The symbols move the units like this.
π: J882->J288, J844->J555, J802->J558, J393->J844, J423->J928, J174->J323, J376->J720, J59->J514, J175->J679, J764->J375, J723->J482, J299->J647, J979->J39, J394->J51, J670->J675, J290->J126, J923->J142, J957->J283, J637->J793, J126->J495, J556->J781, J161->J662, J365->J582, J958->J414, J601->J442, J279->J792, J510->J76, J46->J680, J180->J455, J340->J317, J201->J957, J654->J528, J647->J456, J781->J89, J922->J404, J811->J162, J305->J281, J679->J807, J664->J811, J542->J557, J514->J670, J35->J979, J480->J606, J588->J390, J495->J628, J76->J338, J79->J818, J649->J308, J793->J882, J738->J262, J732->J981, J628->J453, J461->J144, J415->J423, J865->J206, J981->J36, J434->J46, J705->J251, J229->J732, J142->J29, J36->J409, J757->J571, J51->J406, J220->J578, J404->J905, J456->J434, J225->J220, J237->J631, J509->J393, J30->J923, J558->J723, J928->J35, J104->J509, J283->J542, J409->J868, J442->J936, J29->J480, J449->J615, J81->J207, J880->J367, J720->J214, J476->J41, J48->J161, J656->J654, J835->J865, J317->J484, J615->J81, J698->J247, J287->J48, J905->J449, J41->J535, J475->J510, J119->J388, J680->J303, J303->J724, J281->J225, J196->J738, J555->J757, J288->J174, J388->J30, J826->J279, J262->J588, J338->J237, J251->J556, J582->J104, J571->J446, J818->J649, J807->J775, J631->J461, J414->J180, J868->J290, J846->J201, J308->J989, J728->J819, J247->J603, J578->J376, J989->J305, J936->J475, J535->J664, J482->J762, J484->J524, J528->J415, J754->J394, J762->J229, J39->J263, J367->J958, J713->J705, J144->J656, J775->J713, J89->J196, J524->J476, J993->J459, J778->J175, J825->J299, J406->J825, J323->J826, J383->J59, J792->J698, J838->J365, J207->J880, J390->J560, J630->J778, J560->J947, J603->J601, J662->J630, J819->J637, J375->J802, J263->J764, J162->J846, J606->J277, J206->J922, J446->J383, J277->J835, J724->J340, J675->J79, J459->J728, J453->J287, J557->J838, J214->J993, J455->J754, J947->J119
α: J882->J283, J844->J414, J802->J459, J393->J958, J423->J281, J174->J557, J376->J476, J59->J406, J175->J237, J764->J214, J723->J819, J299->J89, J979->J578, J394->J705, J670->J299, J290->J792, J923->J762, J957->J922, J637->J201, J126->J698, J556->J415, J161->J475, J365->J81, J958->J175, J601->J555, J279->J582, J510->J383, J46->J588, J180->J807, J340->J119, J201->J206, J654->J308, J647->J196, J781->J423, J922->J495, J811->J277, J305->J724, J679->J631, J664->J606, J542->J905, J514->J825, J35->J220, J480->J981, J588->J263, J495->J247, J76->J59, J79->J456, J649->J46, J793->J957, J738->J979, J732->J288, J628->J603, J461->J79, J415->J305, J865->J290, J981->J174, J434->J262, J705->J654, J229->J882, J142->J229, J36->J323, J757->J455, J51->J251, J220->J484, J404->J628, J456->J738, J225->J317, J237->J670, J509->J367, J30->J482, J558->J728, J928->J225, J104->J880, J283->J404, J409->J826, J442->J757, J29->J732, J449->J287, J81->J161, J880->J630, J720->J41, J476->J142, J48->J936, J656->J649, J835->J868, J317->J388, J615->J48, J698->J509, J287->J442, J905->J453, J41->J29, J475->J446, J119->J558, J680->J390, J303->J560, J281->J340, J196->J35, J555->J180, J288->J542, J388->J723, J826->J365, J262->J39, J338->J514, J251->J528, J582->J207, J571->J754, J818->J434, J807->J461, J631->J675, J414->J679, J868->J279, J846->J865, J308->J680, J728->J162, J247->J393, J578->J524, J989->J303, J936->J571, J535->J480, J482->J637, J484->J30, J528->J989, J754->J713, J762->J793, J39->J376, J367->J778, J713->J656, J144->J818, J775->J144, J89->J928, J524->J923, J993->J664, J778->J338, J825->J781, J406->J556, J323->J838, J383->J51, J792->J104, J838->J615, J207->J662, J390->J764, J630->J76, J560->J375, J603->J844, J662->J510, J819->J846, J375->J993, J263->J720, J162->J835, J606->J36, J206->J126, J446->J394, J277->J409, J724->J947, J675->J647, J459->J811, J453->J601, J557->J449, J214->J535, J455->J775, J947->J802
η: J882->J201, J844->J367, J802->J214, J393->J880, J423->J989, J174->J283, J376->J484, J59->J394, J175->J76, J764->J376, J723->J459, J299->J556, J979->J225, J394->J775, J670->J406, J290->J826, J923->J723, J957->J865, J637->J162, J126->J279, J556->J654, J161->J442, J365->J449, J958->J630, J601->J393, J279->J838, J510->J571, J46->J738, J180->J175, J340->J560, J201->J835, J654->J818, J647->J781, J781->J528, J922->J290, J811->J480, J305->J680, J679->J338, J664->J29, J542->J922, J514->J51, J35->J281, J480->J229, J588->J979, J495->J792, J76->J446, J79->J299, J649->J456, J793->J846, J738->J928, J732->J793, J628->J698, J461->J670, J415->J308, J865->J409, J981->J882, J434->J196, J705->J144, J229->J637, J142->J482, J36->J288, J757->J414, J51->J713, J220->J340, J404->J126, J456->J89, J225->J724, J237->J59, J509->J207, J30->J558, J558->J993, J928->J305, J104->J81, J283->J206, J409->J174, J442->J844, J29->J762, J449->J628, J81->J287, J880->J161, J720->J524, J476->J30, J48->J601, J656->J79, J835->J36, J317->J947, J615->J453, J698->J582, J287->J603, J905->J495, J41->J923, J475->J757, J119->J375, J680->J262, J303->J588, J281->J303, J196->J423, J555->J958, J288->J957, J388->J802, J826->J557, J262->J35, J338->J383, J251->J656, J582->J615, J571->J180, J818->J647, J807->J237, J631->J514, J414->J778, J868->J323, J846->J277, J308->J434, J728->J664, J247->J104, J578->J317, J989->J46, J936->J555, J535->J142, J482->J728, J484->J119, J528->J649, J754->J807, J762->J819, J39->J220, J367->J662, J713->J461, J144->J675, J775->J631, J89->J415, J524->J388, J993->J41, J778->J510, J825->J251, J406->J705, J323->J542, J383->J754, J792->J365, J838->J905, J207->J48, J390->J39, J630->J475, J560->J263, J603->J509, J662->J936, J819->J811, J375->J720, J263->J578, J162->J606, J606->J732, J206->J868, J446->J455, J277->J981, J724->J390, J675->J825, J459->J535, J453->J247, J557->J404, J214->J476, J455->J679, J947->J764
κ: J882->J981, J844->J442, J802->J388, J393->J601, J423->J196, J174->J409, J376->J764, J59->J237, J175->J180, J764->J947, J723->J923, J299->J79, J979->J588, J394->J59, J670->J461, J290->J922, J923->J41, J957->J288, J637->J229, J126->J404, J556->J299, J161->J880, J365->J792, J958->J555, J601->J48, J279->J126, J510->J778, J46->J989, J180->J571, J340->J220, J201->J882, J654->J556, J647->J818, J781->J647, J922->J542, J811->J819, J305->J928, J679->J455, J664->J728, J542->J323, J514->J631, J35->J262, J480->J811, J588->J303, J495->J905, J76->J175, J79->J656, J649->J528, J793->J732, J738->J46, J732->J606, J628->J449, J461->J713, J415->J89, J865->J957, J981->J277, J434->J308, J705->J406, J229->J480, J142->J535, J36->J835, J757->J475, J51->J514, J220->J39, J404->J557, J456->J649, J225->J979, J237->J807, J509->J603, J30->J476, J558->J30, J928->J738, J104->J247, J283->J174, J409->J865, J442->J161, J29->J664, J449->J365, J81->J104, J880->J393, J720->J375, J476->J214, J48->J207, J656->J251, J835->J201, J317->J578, J615->J582, J698->J628, J287->J81, J905->J838, J41->J993, J475->J630, J119->J484, J680->J305, J303->J281, J281->J35, J196->J434, J555->J936, J288->J36, J388->J524, J826->J290, J262->J680, J338->J679, J251->J825, J582->J698, J571->J510, J818->J654, J807->J754, J631->J775, J414->J757, J868->J206, J846->J793, J308->J415, J728->J482, J247->J453, J578->J263, J989->J423, J936->J662, J535->J459, J482->J142, J484->J376, J528->J781, J754->J383, J762->J29, J39->J390, J367->J844, J713->J51, J144->J705, J775->J394, J89->J456, J524->J720, J993->J558, J778->J414, J825->J675, J406->J670, J323->J868, J383->J338, J792->J495, J838->J279, J207->J509, J390->J724, J630->J958, J560->J340, J603->J287, J662->J367, J819->J762, J375->J119, J263->J560, J162->J637, J606->J162, J206->J283, J446->J76, J277->J846, J724->J225, J675->J144, J459->J723, J453->J615, J557->J826, J214->J802, J455->J446, J947->J317
τ: J882->J409, J844->J475, J802->J923, J393->J936, J423->J262, J174->J290, J376->J802, J59->J461, J175->J754, J764->J388, J723->J29, J299->J649, J979->J560, J394->J670, J670->J656, J290->J905, J923->J664, J957->J323, J637->J981, J126->J449, J556->J456, J161->J958, J365->J247, J958->J571, J601->J662, J279->J628, J510->J679, J46->J281, J180->J383, J340->J376, J201->J174, J654->J89, J647->J308, J781->J434, J922->J838, J811->J793, J305->J979, J679->J394, J664->J637, J542->J279, J514->J144, J35->J390, J480->J846, J588->J340, J495->J615, J76->J807, J79->J528, J649->J423, J793->J36, J738->J303, J732->J835, J628->J81, J461->J251, J415->J738, J865->J542, J981->J865, J434->J305, J705->J299, J229->J277, J142->J811, J36->J206, J757->J76, J51->J675, J220->J764, J404->J365, J456->J989, J225->J263, J237->J713, J509->J442, J30->J535, J558->J142, J928->J588, J104->J601, J283->J826, J409->J922, J442->J630, J29->J162, J449->J104, J81->J393, J880->J555, J720->J558, J476->J459, J48->J367, J656->J781, J835->J283, J317->J720, J615->J509, J698->J287, J287->J880, J905->J582, J41->J728, J475->J175, J119->J476, J680->J225, J303->J220, J281->J39, J196->J680, J555->J510, J288->J868, J388->J41, J826->J495, J262->J724, J338->J775, J251->J647, J582->J603, J571->J338, J818->J415, J807->J51, J631->J705, J414->J446, J868->J404, J846->J288, J308->J928, J728->J229, J247->J48, J578->J375, J989->J35, J936->J778, J535->J819, J482->J480, J484->J214, J528->J196, J754->J514, J762->J606, J39->J947, J367->J757, J713->J825, J144->J556, J775->J406, J89->J46, J524->J993, J993->J482, J778->J455, J825->J818, J406->J79, J323->J126, J383->J631, J792->J453, J838->J698, J207->J844, J390->J317, J630->J180, J560->J484, J603->J161, J662->J414, J819->J732, J375->J30, J263->J119, J162->J882, J606->J201, J206->J557, J446->J237, J277->J957, J724->J578, J675->J654, J459->J762, J453->J207, J557->J792, J214->J723, J455->J59, J947->J524
γ: J882->J957, J844->J958, J802->J993, J393->J367, J423->J305, J174->J542, J376->J524, J59->J51, J175->J338, J764->J720, J723->J728, J299->J781, J979->J220, J394->J713, J670->J825, J290->J279, J923->J482, J957->J206, J637->J846, J126->J792, J556->J528, J161->J936, J365->J615, J958->J778, J601->J844, J279->J365, J510->J446, J46->J262, J180->J679, J340->J947, J201->J865, J654->J649, J647->J89, J781->J415, J922->J126, J811->J606, J305->J303, J679->J237, J664->J480, J542->J404, J514->J406, J35->J225, J480->J732, J588->J39, J495->J698, J76->J383, J79->J647, J649->J434, J793->J201, J738->J35, J732->J882, J628->J247, J461->J675, J415->J989, J865->J868, J981->J288, J434->J738, J705->J656, J229->J793, J142->J762, J36->J174, J757->J180, J51->J705, J220->J317, J404->J495, J456->J196, J225->J340, J237->J514, J509->J880, J30->J723, J558->J459, J928->J281, J104->J207, J283->J922, J409->J323, J442->J555, J29->J229, J449->J453, J81->J48, J880->J662, J720->J476, J476->J923, J48->J442, J656->J818, J835->J409, J317->J119, J615->J287, J698->J104, J287->J601, J905->J628, J41->J142, J475->J571, J119->J802, J680->J588, J303->J390, J281->J724, J196->J928, J555->J414, J288->J283, J388->J558, J826->J838, J262->J979, J338->J59, J251->J654, J582->J81, J571->J455, J818->J456, J807->J631, J631->J670, J414->J175, J868->J826, J846->J835, J308->J46, J728->J811, J247->J509, J578->J484, J989->J680, J936->J757, J535->J29, J482->J819, J484->J388, J528->J308, J754->J775, J762->J637, J39->J578, J367->J630, J713->J144, J144->J79, J775->J461, J89->J423, J524->J30, J993->J535, J778->J76, J825->J556, J406->J251, J323->J557, J383->J394, J792->J582, J838->J449, J207->J161, J390->J263, J630->J510, J560->J764, J603->J393, J662->J475, J819->J162, J375->J214, J263->J376, J162->J277, J606->J981, J206->J290, J446->J754, J277->J36, J724->J560, J675->J299, J459->J664, J453->J603, J557->J905, J214->J41, J455->J807, J947->J375

In the rows, 171 means zero.

The rows follow the links: the fewer symbols apart two units are, the more alike their rows tend to be.

Each row, then its unit:
199	22	154	157	141	194	173	162	151	149	179	79	83	210	100	150	253	107	226	160	79	244	199	206	156	225	217	172	180	205	140	219	149	147	163	178	162	181	184	189	124	163	204	249	88	138; unit J476
240	200	191	205	121	290	207	200	192	157	165	120	143	166	140	195	206	126	252	223	152	174	143	97	252	254	126	105	255	127	143	234	140	92	118	200	160	170	190	225	127	206	154	245	173	186; unit J35
165	207	155	187	233	235	121	206	220	178	180	240	161	109	229	259	182	233	85	98	221	205	103	166	188	65	154	223	142	143	156	147	199	259	239	215	182	87	129	219	136	193	175	157	216	161; unit J383
196	15	145	178	154	173	173	159	162	147	143	76	78	217	139	150	235	137	206	139	93	252	225	194	170	236	231	141	175	226	159	238	128	159	164	161	129	186	198	189	126	127	217	217	96	163; unit J923
250	289	166	154	213	234	144	153	207	226	189	186	140	65	149	206	191	174	192	176	234	124	93	72	197	147	105	174	176	111	181	183	233	122	137	221	145	213	99	182	139	122	83	168	185	159; unit J654
225	225	143	205	247	258	116	204	213	173	164	223	166	112	223	259	152	226	122	78	229	188	107	175	234	81	103	190	173	132	154	184	205	235	236	211	153	118	154	215	112	176	186	144	225	168; unit J775
248	259	170	209	145	265	178	205	244	180	195	125	156	131	116	200	199	111	239	185	189	141	120	93	210	190	144	153	221	107	156	190	177	96	143	269	150	161	126	235	128	199	98	258	154	164; unit J196
245	289	166	163	193	237	150	163	221	224	200	170	144	75	131	202	198	153	199	181	227	123	97	70	189	157	124	178	177	109	175	172	224	111	137	242	148	198	89	197	141	139	70	194	167	155; unit J781
171	159	138	198	177	25	163	156	155	158	164	130	242	257	147	82	76	136	196	121	177	118	273	273	125	172	204	165	144	223	201	154	173	158	197	164	126	223	201	119	209	134	174	131	116	169; unit J865
201	16	148	171	151	183	171	161	158	145	156	76	83	214	124	149	241	123	217	145	87	249	220	202	163	231	228	154	179	216	150	229	132	158	164	169	142	185	191	194	127	145	217	233	95	153; unit J993
170	140	120	192	155	53	147	141	148	164	185	142	212	280	137	84	81	146	177	118	170	145	242	266	127	185	192	176	109	241	186	160	185	134	214	147	126	206	195	130	190	119	144	98	82	150; unit J201
250	241	147	196	257	260	121	190	202	186	153	216	162	99	219	251	146	224	143	89	239	170	108	158	247	99	80	168	188	125	163	201	213	212	215	201	139	155	157	201	111	152	180	135	230	173; unit J713
188	25	139	187	156	156	173	149	163	157	126	91	82	226	166	144	216	170	178	141	107	251	232	176	174	249	237	125	152	243	168	239	121	153	161	133	110	192	207	181	137	96	205	166	98	181; unit J142
201	21	151	164	142	190	171	163	154	148	169	76	81	212	106	151	249	111	223	153	82	245	206	206	157	227	221	166	178	209	145	219	145	150	165	173	156	181	183	190	125	159	211	248	91	139; unit J30
107	168	219	108	243	150	172	172	146	180	153	248	184	73	232	226	206	231	112	185	183	175	154	187	141	80	178	220	176	143	184	127	182	296	173	148	241	159	161	135	210	206	255	185	282	182; unit J958
191	101	185	116	98	255	189	139	117	180	217	129	88	193	86	152	255	115	228	250	93	215	133	138	170	258	150	177	186	170	128	205	179	84	124	139	207	192	165	177	133	183	148	224	108	131; unit J947
197	120	191	121	96	271	196	141	120	181	207	138	94	186	103	162	249	125	232	263	104	209	126	112	191	270	137	156	199	162	133	217	172	76	111	132	202	191	176	178	140	179	144	215	128	149; unit J263
200	30	157	153	137	199	172	161	146	152	186	83	81	211	91	150	252	100	229	168	79	238	193	204	154	227	210	179	179	200	139	214	153	143	161	179	169	183	177	187	121	168	199	252	86	130; unit J214
191	19	140	186	157	157	173	152	164	153	129	87	82	223	161	148	222	158	185	140	105	251	233	181	173	247	235	127	160	241	165	241	123	158	158	143	112	194	203	184	133	106	209	180	100	177; unit J535
243	287	168	168	185	239	156	169	224	220	205	165	145	84	126	200	198	143	207	184	223	126	98	71	188	157	130	179	181	106	173	175	217	106	135	247	150	194	91	204	140	149	70	206	159	155; unit J528
195	55	165	130	119	223	172	150	135	164	208	101	84	204	76	148	259	98	231	199	79	229	165	186	153	232	188	189	177	187	132	204	169	116	152	168	195	182	165	182	128	184	174	250	87	120; unit J720
182	32	137	188	151	146	171	142	160	162	128	104	86	232	174	137	202	183	167	139	119	246	230	168	173	253	234	124	138	253	173	235	124	150	160	125	104	193	208	177	144	84	193	140	94	185; unit J728
203	218	144	202	240	254	116	206	218	172	167	228	164	116	226	257	162	227	107	81	224	196	107	176	220	75	120	204	166	137	153	172	201	243	242	217	161	106	145	221	120	185	184	146	219	164; unit J59
97	183	212	154	187	132	188	204	128	136	176	238	270	190	209	181	123	186	147	184	169	149	187	273	153	102	151	210	197	149	164	112	170	261	212	148	254	134	215	135	225	278	264	179	255	176; unit J48
67	206	202	178	135	111	200	206	147	137	194	238	289	231	205	159	101	182	130	206	180	137	190	251	139	128	180	208	166	171	171	92	155	221	210	151	250	111	206	149	242	275	208	156	217	180; unit J104
248	272	168	198	155	257	168	197	243	193	204	136	153	116	114	199	200	116	231	185	201	132	113	85	200	180	143	162	209	108	160	182	190	96	142	269	151	168	107	230	132	188	83	245	152	157; unit J308
100	200	187	193	166	8	212	167	178	163	132	166	259	205	209	103	103	175	167	197	192	107	268	189	119	184	247	140	161	206	230	133	132	187	147	156	153	210	198	120	262	153	178	137	187	220; unit J557
144	180	169	199	187	4	194	164	169	157	136	140	254	220	178	92	89	154	195	154	186	102	285	234	123	175	229	144	165	209	225	150	147	183	166	165	135	233	205	114	239	142	188	147	166	200; unit J323
214	219	145	205	245	254	116	207	218	173	164	226	168	112	221	259	157	226	116	77	227	192	107	176	225	80	113	196	170	131	154	177	202	237	237	213	156	110	148	220	116	180	185	147	222	165; unit J394
162	103	117	185	134	99	150	126	144	177	178	151	154	280	159	98	124	184	141	135	154	195	213	206	142	226	202	162	86	260	179	185	170	119	193	116	113	194	191	147	174	85	125	68	67	159; unit J606
53	220	203	186	118	82	210	192	168	151	186	232	283	233	214	134	103	189	119	226	190	128	200	205	121	156	215	187	143	188	189	87	143	195	184	147	224	126	192	150	263	241	167	133	200	199; unit J698
224	169	199	168	108	292	211	173	155	169	172	132	122	173	135	182	223	136	243	253	130	189	134	89	240	275	121	110	241	139	140	236	149	79	106	154	177	185	198	202	133	193	158	223	165	178; unit J225
254	287	167	154	227	235	142	150	199	228	176	194	143	62	162	211	182	189	184	163	238	125	95	79	210	141	95	170	179	112	182	188	234	137	143	207	140	216	107	177	136	116	97	153	197	163; unit J299
84	206	195	190	153	19	219	169	182	163	139	179	263	208	216	109	108	183	153	212	197	109	258	178	119	186	249	145	153	206	228	120	127	185	147	152	167	198	194	125	271	164	168	137	192	223; unit J126
83	199	206	166	158	125	192	207	138	133	188	238	283	217	205	166	108	181	140	196	174	143	189	268	145	113	161	209	183	162	164	101	166	241	216	149	254	118	212	144	234	286	236	168	236	175; unit J603
225	175	198	177	111	293	209	179	161	163	169	126	125	172	137	186	220	137	246	247	137	187	135	93	245	272	123	109	246	140	141	235	145	84	107	162	171	183	198	206	132	193	158	227	171	183; unit J979
243	285	168	180	173	245	160	179	234	210	206	151	147	95	119	197	202	131	214	185	215	128	102	74	190	166	135	178	189	107	168	173	211	100	140	257	152	184	95	213	135	162	68	221	157	155; unit J456
265	270	161	167	255	247	129	161	191	211	158	205	150	68	194	230	162	215	171	129	244	142	105	112	236	126	71	160	190	116	175	204	227	171	167	191	131	204	137	180	124	118	143	134	224	172; unit J675
170	160	144	197	179	17	169	158	155	159	156	127	243	250	151	85	78	137	199	123	175	115	273	270	127	172	208	162	148	221	206	153	167	164	195	166	125	226	202	116	214	138	177	135	126	172; unit J409
77	199	204	170	150	121	193	207	142	134	190	240	284	225	204	163	106	183	136	198	174	143	189	263	145	119	168	209	180	166	165	98	160	232	215	149	252	115	211	145	237	280	226	164	231	178; unit J287
194	18	142	186	157	163	175	156	167	150	135	84	81	219	156	147	224	154	194	137	100	251	232	186	172	244	239	132	165	235	163	242	123	161	160	149	117	189	204	185	132	115	215	192	99	172; unit J459
238	234	143	202	253	260	116	199	208	176	155	220	167	107	218	254	147	225	133	82	233	178	111	167	241	90	91	178	182	130	159	194	208	220	227	206	145	134	158	207	110	167	186	137	228	170; unit J514

Each walk starts at a row. The symbols on each line, taken left to right, move it on to the next unit.
Each answer is a row, close to the row of the unit it stands for.
start 249	241	175	217	135	278	190	212	233	165	182	116	154	147	126	197	201	109	250	193	179	151	134	100	229	213	140	134	240	111	150	203	158	93	138	255	151	156	149	238	124	210	121	262	158	174
τ η κ κ π τ: 201	128	195	128	98	274	203	145	125	179	200	136	96	183	107	163	246	128	232	268	109	206	123	107	200	273	133	145	206	159	134	218	169	76	107	131	200	195	181	180	139	181	146	213	134	153
κ α τ τ κ π: 183	28	136	187	155	149	175	143	161	157	130	99	87	230	172	142	210	177	172	137	114	250	229	169	174	252	236	125	146	247	173	240	123	153	161	129	107	193	207	181	139	90	196	156	97	183
start 109	167	223	118	236	139	182	181	128	160	151	242	219	106	226	211	178	212	136	184	175	164	175	227	153	87	160	214	199	142	181	131	177	294	184	142	249	163	190	127	215	234	279	189	287	182
α τ γ γ π: 256	247	149	192	258	258	122	183	196	186	147	214	161	94	214	249	149	226	150	94	238	164	111	151	249	105	78	166	189	124	165	208	215	204	205	196	136	163	158	198	114	144	177	132	230	174
κ α κ α γ τ: 247	227	181	219	131	285	198	214	223	160	173	115	152	155	134	200	201	114	252	200	169	157	139	101	241	225	137	122	250	113	148	214	147	94	134	238	153	159	164	237	124	213	136	259	166	180
start 71	211	199	187	141	28	222	171	180	164	151	196	266	208	216	114	109	189	141	220	193	113	244	173	118	183	248	152	149	203	224	113	130	187	148	147	179	180	192	133	274	176	161	133	194	219
α γ α α: 101	173	211	113	240	162	164	169	168	190	156	250	166	64	235	234	219	238	92	178	190	188	141	159	139	78	192	226	159	146	186	121	185	291	177	161	234	146	138	149	202	192	228	175	269	180
γ τ π η η α: 265	265	159	172	255	251	128	166	190	206	154	207	151	73	200	236	156	218	165	121	246	146	106	118	241	119	73	161	191	116	176	208	226	176	175	188	133	197	144	178	120	124	151	133	225	175
start 166	162	149	198	186	13	173	159	159	157	153	130	248	245	154	82	80	141	200	130	178	115	278	263	126	171	211	158	152	217	210	152	162	171	187	169	128	229	203	116	217	139	182	139	132	173
α η γ α α: 105	177	216	145	204	136	186	199	124	139	167	238	259	167	214	191	137	194	149	182	170	151	189	267	157	96	148	210	204	148	169	119	171	274	204	144	259	142	212	131	221	270	275	184	267	177
γ α α α π: 260	252	152	190	258	254	123	179	194	195	149	214	157	85	211	247	148	223	156	99	238	159	110	142	251	109	73	164	193	120	165	207	218	200	198	195	134	173	154	191	114	137	173	133	230	172
start 245	279	168	186	167	249	162	184	236	206	205	145	147	101	118	198	201	127	221	186	212	129	106	79	194	170	140	169	193	107	165	171	203	99	141	264	151	177	97	218	138	171	73	233	154	155
η τ α α π: 190	82	178	118	102	245	182	142	121	174	223	121	84	195	78	149	259	106	230	235	87	221	138	154	162	248	164	185	178	175	130	203	178	93	133	150	206	187	164	179	135	184	154	235	98	127
γ τ π η η α: 164	84	122	188	132	113	154	123	150	174	163	141	130	268	172	110	148	194	140	144	147	214	215	182	153	242	212	146	94	264	178	204	154	121	180	106	108	193	195	155	164	75	134	72	74	172
start 260	282	167	156	240	238	137	153	194	223	170	200	140	58	176	219	172	200	182	149	241	131	100	87	219	135	84	166	183	112	179	198	233	148	151	197	139	215	120	176	132	113	113	145	212	169
κ η γ π: 244	286	167	176	177	242	157	174	231	214	207	157	145	88	121	198	201	138	211	182	218	124	98	74	188	163	132	179	186	105	170	172	216	102	139	255	151	188	90	210	139	155	68	212	158	153
π α τ η: 218	166	199	163	107	290	211	166	145	170	178	133	116	175	135	180	225	138	242	261	128	193	132	90	235	278	121	113	234	142	139	235	150	78	104	148	178	186	195	198	135	189	157	219	165	178
start 213	155	199	152	105	289	209	160	139	171	180	135	114	177	128	176	231	137	239	261	126	196	130	93	229	278	125	121	231	147	139	235	155	77	101	141	183	188	192	195	135	187	153	214	159	175
π τ η: 194	67	173	124	112	233	178	146	127	169	217	111	85	201	77	149	259	103	231	219	82	228	151	173	153	239	177	191	176	180	130	201	175	107	142	159	199	184	162	181	129	184	166	241	90	121
α τ η π: 173	52	129	189	141	133	166	132	153	168	139	123	100	246	180	126	181	193	147	144	131	236	221	166	169	254	227	127	117	260	177	226	135	136	164	109	101	199	202	169	154	71	164	103	85	185
start 121	194	183	194	177	3	208	167	175	160	129	153	259	209	198	97	100	168	181	180	190	101	278	206	120	184	242	140	164	207	230	139	137	185	152	157	145	222	201	115	255	147	184	144	181	215
α α κ κ γ π: 101	181	213	150	196	135	187	201	125	136	172	237	263	177	210	186	128	188	148	185	171	150	188	271	154	101	149	209	203	149	165	116	169	269	210	146	258	138	214	133	223	275	270	181	262	176
γ κ η η γ: 103	167	217	107	244	152	172	170	152	184	156	248	179	71	234	227	212	233	109	183	187	181	151	175	141	78	184	222	173	142	185	127	183	296	173	151	237	158	155	139	209	202	248	180	274	183
